Here is a tiny trained network, its code and every weight. The questions are about switching its units off for an input and a target symbol, where a switched-off unit gives its printed mean instead of its output.

import numpy as np


def w(rows, s, z=0):
    codes = np.array(rows[::2]) - 128.0
    scale = np.full(codes.shape[1], s)
    scale[-1] = z or s
    return codes * scale


def norm(h):
    return h / np.sqrt((h * h).mean(-1, keepdims=True) + 1e-5)


def f(y):
    return y / 2 * (1 + np.tanh(0.7978845608 * (y + 0.044715 * y**3)))


def softmax(a):
    e = np.exp(a - a.max(-1, keepdims=True))
    return e / e.sum(-1, keepdims=True)


def log_softmax(a):
    a = a - a.max(-1, keepdims=True)
    return a - np.log(np.exp(a).sum(-1, keepdims=True))


def net(x, mask):
    ids = ['Δζηξπσψω'.index(c) for c in x.split()]
    T = len(ids)
    res = E[ids] + P[:T]
    u = 0
    for l in range(2):
        q, k, v = (norm(res) @ M[l].T for M in (Q, K, V))
        z = softmax(np.where(np.tri(T) > 0, q @ k.T / 4**0.5, -1e9)) @ v
        res = res + np.where(mask[u], z, O[l][:, -1]) @ O[l][:, :-1]
        u += 1
        y = f(norm(res) @ A[l][:, :-1].T + A[l][:, -1])
        res = res + np.where(mask[u : u + 12], y, B[l][:, -1]) @ B[l][:, :-1]
        u += 12
    return log_softmax(norm(res)[-1] @ U[:, :-1].T + U[:, -1])


Q, K, V, O, A, B = {}, {}, {}, {}, {}, {}
E = w([
[151,195,112,175,85,165,163,170,59,77,252],'Δ',
[143,97,89,113,46,146,133,200,199,121,105],'ζ',
[93,95,97,96,76,144,127,169,162,128,223],'η',
[65,115,165,124,154,81,144,95,103,130,167],'ξ',
[107,50,163,87,136,110,156,143,179,148,117],'π',
[59,176,142,125,165,139,111,216,89,176,85],'σ',
[219,181,213,175,82,122,134,152,134,86,133],'ψ',
[88,182,119,135,85,88,147,122,99,110,28],'ω',
],0.015)
P = w([
[101,154,68,104,165,33,147,142,194,136,140],'0',
[55,89,186,7,62,208,47,116,110,46,85],'1',
[110,46,206,141,77,93,202,163,51,133,120],'2',
[157,148,124,172,140,136,116,92,189,202,141],'3',
[82,60,181,98,125,204,87,130,108,54,80],'4',
[151,65,188,150,81,117,202,150,46,150,130],'5',
[117,158,116,225,115,135,63,109,174,177,152],'6',
],0.014)
Q[0] = w([
[158,143,65,98,228,180,48,81,218,111,142],'L0H0',
[94,142,155,65,93,254,72,134,125,55,84],'L0H0',
[131,48,137,158,135,149,144,224,132,106,174],'L0H0',
[183,150,31,133,113,156,190,148,117,199,141],'L0H0',
],0.0089)
K[0] = w([
[24,69,92,57,92,71,128,154,211,199,113],'L0H0',
[100,112,54,246,98,159,78,129,177,181,122],'L0H0',
[196,63,143,127,137,212,138,180,173,143,185],'L0H0',
[107,145,100,99,54,122,144,254,107,45,154],'L0H0',
],0.0076)
V[0] = w([
[38,62,49,141,90,161,147,82,91,147,211],'L0H0',
[163,104,17,109,50,141,192,94,167,69,94],'L0H0',
[209,139,171,101,146,66,119,2,158,65,172],'L0H0',
[136,210,87,215,118,141,75,148,69,77,201],'L0H0',
],0.0068)
O[0] = w([
[163,151,139,110,196,129,85,173,155,122,152,44],'L0H0',
[117,108,106,249,144,135,160,162,157,133,111,28],'L0H0',
[166,108,82,132,90,133,131,195,118,178,141,2],'L0H0',
[85,125,151,131,108,64,91,151,147,174,147,108],'L0H0',
],0.014,0.0037)
A[0] = w([
[165,164,33,30,67,90,79,151,187,128,69,152],'L0N0',
[118,93,145,103,107,83,120,80,224,96,132,120],'L0N1',
[157,71,148,131,24,152,105,126,73,152,117,2],'L0N2',
[120,163,147,126,162,178,170,228,135,229,84,8],'L0N3',
[173,148,177,100,149,125,128,99,154,198,135,65],'L0N4',
[173,124,101,180,138,165,145,96,86,178,129,87],'L0N5',
[99,86,99,91,142,51,149,97,218,182,117,73],'L0N6',
[156,212,98,104,142,117,95,113,111,192,141,152],'L0N7',
[116,151,108,95,181,99,125,150,90,177,227,90],'L0N8',
[118,146,30,130,173,119,115,192,110,183,95,7],'L0N9',
[114,88,93,90,80,9,127,190,87,122,123,109],'L0N10',
[129,179,4,95,72,107,207,81,136,66,210,53],'L0N11',
],0.011,0.0053)
B[0] = w([
[132,156,173,132,178,129,173,97,123,138,226,174],'L0N0',
[99,153,111,174,134,132,134,179,129,127,164,201],'L0N1',
[35,127,136,60,90,137,126,170,106,169,100,230],'L0N2',
[129,104,102,159,103,144,164,94,126,102,180,157],'L0N3',
[105,109,94,153,102,136,155,140,121,116,133,152],'L0N4',
[76,154,169,129,150,101,81,98,163,105,149,133],'L0N5',
[45,121,80,183,196,99,198,171,115,100,168,171],'L0N6',
[91,103,108,125,124,156,147,81,147,142,130,179],'L0N7',
[126,121,138,169,147,135,113,99,165,193,60,179],'L0N8',
[191,145,136,175,146,48,248,76,123,28,189,135],'L0N9',
[122,173,107,141,122,125,241,130,121,111,182,254],'L0N10',
[94,141,84,148,146,75,149,122,187,77,161,153],'L0N11',
],0.014,0.0059)
Q[1] = w([
[94,170,190,126,79,121,195,11,98,198,107],'L1H0',
[106,48,190,152,190,144,205,128,115,78,154],'L1H0',
[181,166,181,117,43,67,159,160,144,172,124],'L1H0',
[83,178,145,115,41,193,148,118,147,138,156],'L1H0',
],0.011)
K[1] = w([
[60,130,174,107,75,47,147,11,49,242,164],'L1H0',
[188,129,166,233,144,213,168,77,110,171,115],'L1H0',
[128,89,101,92,1,108,224,169,145,161,119],'L1H0',
[112,208,110,164,126,55,201,124,102,94,106],'L1H0',
],0.0082)
V[1] = w([
[174,159,191,171,163,76,112,73,154,97,133],'L1H0',
[93,143,168,73,136,182,217,172,198,67,101],'L1H0',
[104,125,181,97,53,139,93,204,148,123,192],'L1H0',
[119,147,106,139,109,3,149,37,128,187,96],'L1H0',
],0.0052)
O[1] = w([
[146,175,144,109,82,84,120,135,117,145,145,103],'L1H0',
[152,81,99,164,96,102,82,140,135,245,131,254],'L1H0',
[22,154,77,114,161,111,180,98,113,161,85,133],'L1H0',
[115,138,83,193,190,107,126,254,58,54,159,165],'L1H0',
],0.0075,0.0054)
A[1] = w([
[194,61,62,48,108,162,135,109,109,70,109,2],'L1N0',
[201,144,124,86,162,136,142,149,79,154,201,39],'L1N1',
[138,126,130,110,91,164,121,95,120,149,76,136],'L1N2',
[158,181,99,180,178,4,194,134,157,75,212,88],'L1N3',
[142,118,119,67,110,84,88,102,118,80,131,61],'L1N4',
[126,185,139,151,142,97,61,115,182,188,79,176],'L1N5',
[125,108,124,164,115,70,124,190,104,88,87,130],'L1N6',
[249,169,119,154,110,112,112,75,177,77,199,68],'L1N7',
[127,204,117,188,151,57,140,92,158,148,227,134],'L1N8',
[114,146,82,169,94,131,148,115,149,162,107,86],'L1N9',
[157,109,83,246,118,149,132,70,189,103,109,88],'L1N10',
[99,119,113,130,81,153,116,141,172,110,158,110],'L1N11',
],0.015,0.0084)
B[1] = w([
[116,32,27,63,89,49,120,147,202,30,44,135],'L1N0',
[249,155,52,60,125,168,123,111,117,133,203,130],'L1N1',
[137,110,107,144,158,92,128,153,173,111,179,171],'L1N2',
[73,177,105,83,183,6,72,208,239,163,215,245],'L1N3',
[101,155,248,116,178,125,149,120,128,112,68,140],'L1N4',
[126,95,101,109,89,170,94,87,195,193,121,174],'L1N5',
[144,104,103,171,150,134,79,80,112,144,187,149],'L1N6',
[41,89,135,73,153,20,92,164,153,155,211,149],'L1N7',
[138,171,69,176,216,102,180,207,118,45,124,249],'L1N8',
[190,156,169,114,130,146,95,132,138,111,98,167],'L1N9',
[164,205,118,163,121,189,188,134,90,125,46,194],'L1N10',
[169,126,133,154,170,93,141,89,93,138,91,159],'L1N11',
],0.013,0.014)
U = w([
[112,182,121,147,203,71,148,199,195,149,189,74],'Δ',
[185,181,104,169,155,228,198,134,149,128,34,167],'ζ',
[143,130,153,130,100,150,81,68,234,255,149,255],'η',
[246,144,96,26,138,187,137,133,90,152,211,105],'ξ',
[172,46,74,67,119,107,158,125,162,56,63,108],'π',
[128,158,254,82,179,116,108,87,113,109,98,196],'σ',
[68,129,111,96,43,161,223,169,91,182,129,26],'ψ',
[148,62,135,217,140,128,79,108,68,124,170,210],'ω',
],0.0068,0.00088)

Each question gives the input, a string of symbols that net reads in full, and the target symbol t.
The units are the heads (4 rows each of Q, K, V and O) and the neurons (one row each of A and B). Each row of codes is followed by its name. A weight is (code - 128) times the scale printed after its matrix; where a second scale follows, it is the last column's (O, A, B and U).
mask holds one flag per unit, layer by layer, with each layer's heads first. A switched-off unit (its flag False) gives its mean, the last column of its rows in O or B, instead of its output. The means were averaged over made-up inputs and are rounded, as every weight is.
A unit's drop is (log p(t) with every unit on - log p(t) with that unit switched off) / (log p(t) with every unit on - log p(t) with every unit switched off).
The circuit of an input: a set's keep is (log p(t) with only the set's units on - log p(t) with every unit switched off) / (log p(t) with every unit on - log p(t) with every unit switched off). Starting from the 12 units with the biggest drops (on a tie, the unit counted first), units are removed one at a time, each time the one whose removal leaves the highest keep (on an exact tie, the one counted first), for as long as the keep stays at least 0.8.
units of the circuit, in order: the units of the circuit, biggest drop first
most important unit: the unit with the biggest drop
k most important neurons: the k neurons with the biggest drops, biggest first
k most important neurons of layer l: the k neurons of layer l with the biggest drops, biggest first
drop when u is switched off: that unit's drop, to one decimal
input ψ σ σ η ζ, target η: most important unit : L0H0
input σ η π η, target ζ: 4 most important neurons of layer 0 : [L0N10, L0N9, L0N0, L0N8]
input ξ η σ ω η σ ω, target ζ: units of the circuit, in order : [L0N10, L1N3]
input ψ ψ ψ π ψ, target π: units of the circuit, in order : [L0H0, L1N0]
input π ζ σ ξ η, target ξ: units of the circuit, in order : [L0H0, L1N1]
input σ ζ σ σ σ, target σ: units of the circuit, in order : [L0H0, L1N3]
input ψ π π, target ψ: units of the circuit, in order : [L0H0, L1N3]
input π ω σ ξ ψ ψ π, target ζ: 2 most important neurons : [L0N10, L0N2]
input σ ζ ω ζ, target ζ: 2 most important neurons : [L1N10, L0N10]
input η π Δ ξ ψ, target ξ: 2 most important neurons : [L0N0, L1N1]
input σ Δ ψ σ π σ, target ψ: 3 most important neurons : [L0N2, L1N3, L1N8]
input ψ ψ σ σ ξ σ ψ, target η: 2 most important neurons of layer 1 : [L1N8, L1N10]
input Δ ψ Δ σ η ω ψ, target ζ: 2 most important neurons : [L0N10, L0N0]
input η Δ π ω ψ, target ω: most important neuron : [L1N3]
input π σ π, target π: 2 most important neurons : [L1N0, L1N3]
input ψ ξ Δ σ ψ η ξ, target ζ: 3 most important neurons : [L1N10, L0N2, L1N3]
input ψ ψ σ ω σ, target ω: 2 most important neurons : [L1N3, L1N6]
input π σ Δ π η ψ, target ψ: 2 most important neurons : [L0N2, L1N3]
input σ σ π ψ η ζ σ, target η: 2 most important neurons of layer 1 : [L1N8, L1N5]
input σ ω π ψ σ ω, target ψ: most important unit : L0N2
input ψ π η, target ψ: drop when L1N3 is switched off : 0.1
input ξ η σ ω ξ, target ω: drop when L1N3 is switched off : 0.2
input Δ ω ξ σ Δ, target σ: drop when L0H0 is switched off : 0.3
input σ ψ ω ψ Δ, target ψ: drop when L0N2 is switched off : 0.7
input ζ ψ η, target ψ: 2 most important neurons : [L0N2, L1N3]
input ψ σ σ ζ σ ψ ψ, target η: 2 most important neurons of layer 0 : [L0N10, L0N2]
input ψ ψ ψ ζ Δ, target ζ: most important neuron : [L1N10]
